Here is a tiny trained network, its code and every weight. The questions are about switching its units off for an input and a class, where a switched-off unit gives its printed mean instead of its output.

import numpy as np


def w(rows, s, z=0):
    codes = np.array(rows[::2]) - 128.0
    scale = np.full(codes.shape[1], s)
    scale[-1] = z or s
    return codes * scale


def norm(h):
    return h / np.sqrt((h * h).mean(-1, keepdims=True) + 1e-5)


def f(y):
    return np.maximum(y, 0)


def log_softmax(a):
    a = a - a.max(-1, keepdims=True)
    return a - np.log(np.exp(a).sum(-1, keepdims=True))


def net(x, mask):
    res = np.array(x, float).reshape(1, 5) / 4 @ E
    u = 0
    for l in range(2):
        y = f(norm(res) @ A[l][:, :-1].T + A[l][:, -1])
        res = res + np.where(mask[u : u + 14], y, B[l][:, -1]) @ B[l][:, :-1]
        u += 14
    return log_softmax(norm(res)[-1] @ U[:, :-1].T + U[:, -1])


A, B = {}, {}
E = w([
[139,55,157,177,219],'x0',
[27,190,89,231,140],'x1',
[127,125,125,129,128],'x2',
[132,129,134,129,124],'x3',
[255,216,74,144,158],'x4',
],0.0048)
A[0] = w([
[112,160,63,87,42,3],'L0N1',
[112,145,74,177,2,121],'L0N2',
[53,120,123,153,114,86],'L0N3',
[53,145,206,180,105,72],'L0N4',
[127,117,160,179,191,73],'L0N5',
[201,153,157,122,93,52],'L0N6',
[172,128,110,95,38,178],'L0N7',
[138,58,67,170,63,121],'L0N8',
[98,64,141,112,35,50],'L0N9',
[195,143,113,101,138,184],'L0N10',
[117,68,135,227,192,150],'L0N11',
[144,118,76,55,46,115],'L0N12',
[140,207,101,97,65,49],'L0N13',
[81,147,132,168,138,86],'L0N14',
],0.0063,0.0029)
B[0] = w([
[69,199,143,21,244,189],'L0N1',
[138,160,229,143,197,239],'L0N2',
[251,152,153,136,50,213],'L0N3',
[178,117,75,110,91,222],'L0N4',
[135,162,197,117,213,179],'L0N5',
[75,108,78,150,132,178],'L0N6',
[105,147,59,84,216,240],'L0N7',
[130,149,162,97,97,148],'L0N8',
[93,72,112,169,100,203],'L0N9',
[162,87,78,131,144,237],'L0N10',
[133,181,226,82,148,253],'L0N11',
[110,126,191,99,224,222],'L0N12',
[131,231,160,131,254,211],'L0N13',
[159,134,132,106,42,190],'L0N14',
],0.0046,0.0033)
A[1] = w([
[49,188,100,56,64,176],'L1N1',
[204,77,126,63,139,144],'L1N2',
[61,123,148,132,85,138],'L1N3',
[120,178,163,177,103,56],'L1N4',
[129,116,162,163,150,204],'L1N5',
[149,65,148,163,189,8],'L1N6',
[98,207,111,254,112,119],'L1N7',
[104,110,124,68,204,135],'L1N8',
[141,80,81,116,159,25],'L1N9',
[191,196,44,186,130,56],'L1N10',
[170,142,106,98,162,153],'L1N11',
[96,63,140,85,118,225],'L1N12',
[156,160,92,107,180,117],'L1N13',
[160,95,152,120,167,63],'L1N14',
],0.0094,0.0014)
B[1] = w([
[146,126,169,173,216,227],'L1N1',
[44,164,109,104,105,237],'L1N2',
[194,131,130,179,131,202],'L1N3',
[126,114,58,112,141,201],'L1N4',
[130,165,99,116,176,188],'L1N5',
[111,186,143,123,163,193],'L1N6',
[101,90,96,1,67,254],'L1N7',
[106,152,120,131,122,254],'L1N8',
[131,130,95,77,96,163],'L1N9',
[129,69,171,192,114,243],'L1N10',
[87,68,151,175,100,226],'L1N11',
[215,119,82,193,85,221],'L1N12',
[179,90,162,175,92,246],'L1N13',
[117,176,124,109,132,194],'L1N14',
],0.0082,0.0048)
U = w([
[79,235,211,121,218,185],'0',
[183,48,144,254,17,2],'1',
[50,135,75,21,25,170],'2',
],0.0095,0.0008)

Each question gives the input, the list of numbers given to net, and the class t.
The units are the neurons (one row each of A and B). Each row of codes is followed by its name. A weight is (code - 128) times the scale printed after its matrix; where a second scale follows, it is the last column's (A, B and U).
mask holds one flag per neuron, layer by layer. A switched-off neuron (its flag False) gives its mean, the last column of its row in B, instead of its output. The means were averaged over made-up inputs and are rounded, as every weight is.
A unit's drop is (log p(t) with every unit on - log p(t) with that unit switched off) / (log p(t) with every unit on - log p(t) with every unit switched off).
The circuit of an input: a set's keep is (log p(t) with only the set's units on - log p(t) with every unit switched off) / (log p(t) with every unit on - log p(t) with every unit switched off). Starting from the 12 units with the biggest drops (on a tie, the unit counted first), units are removed one at a time, each time the one whose removal leaves the highest keep (on an exact tie, the one counted first), for as long as the keep stays at least 0.8.
units of the circuit, in order: the units of the circuit, biggest drop first
k most important neurons: the k neurons with the biggest drops, biggest first
top k neurons in layer l: the k neurons of layer l with the biggest drops, biggest first
drop when u is switched off: that unit's drop, to one decimal
input [0,-1,-6,-1,0], class 2: top neuron in layer 0 : (L0N2)
input [-8,7,7,-2,-7], class 0: 3 most important neurons : (L1N1; L1N3; L0N1)
input [-1,-6,-2,6,-7], class 1: 2 most important neurons : (L1N12; L1N7)
input [-2,7,4,7,-7], class 1: top 3 neurons in layer 1 : (L1N3; L1N1; L1N2)
input [-7,-6,-5,5,5], class 0: 2 most important neurons : (L1N7; L0N13)
input [0,6,0,-8,5], class 2: 2 most important neurons : (L1N7; L1N12)
input [-1,-2,1,8,-3], class 1: top 2 neurons in layer 1 : (L1N12; L1N7)
input [6,7,-7,8,1], class 2: top 3 neurons in layer 1 : (L1N7; L1N1; L1N4)
input [7,-8,0,8,6], class 2: units of the circuit, in order : (L1N1; L1N2)
input [8,-6,2,-4,-6], class 0: top 2 neurons in layer 1 : (L1N7; L1N6)
input [-6,-3,6,6,-6], class 0: top 2 neurons in layer 1 : (L1N1; L1N13)
input [-5,-3,7,4,7], class 1: 4 most important neurons : (L1N13; L1N10; L1N11; L0N11)
input [2,8,-4,-8,-6], class 2: drop when L1N13 is switched off : 0.1
input [1,-8,7,5,0], class 2: units of the circuit, in order : (L1N2)
input [4,7,2,6,5], class 2: drop when L1N7 is switched off : 1.2
input [-2,5,-7,-3,6], class 1: drop when L1N2 is switched off : 0.2
input [3,7,4,-5,6], class 2: top 4 neurons in layer 1 : (L1N7; L1N12; L1N1; L1N3)
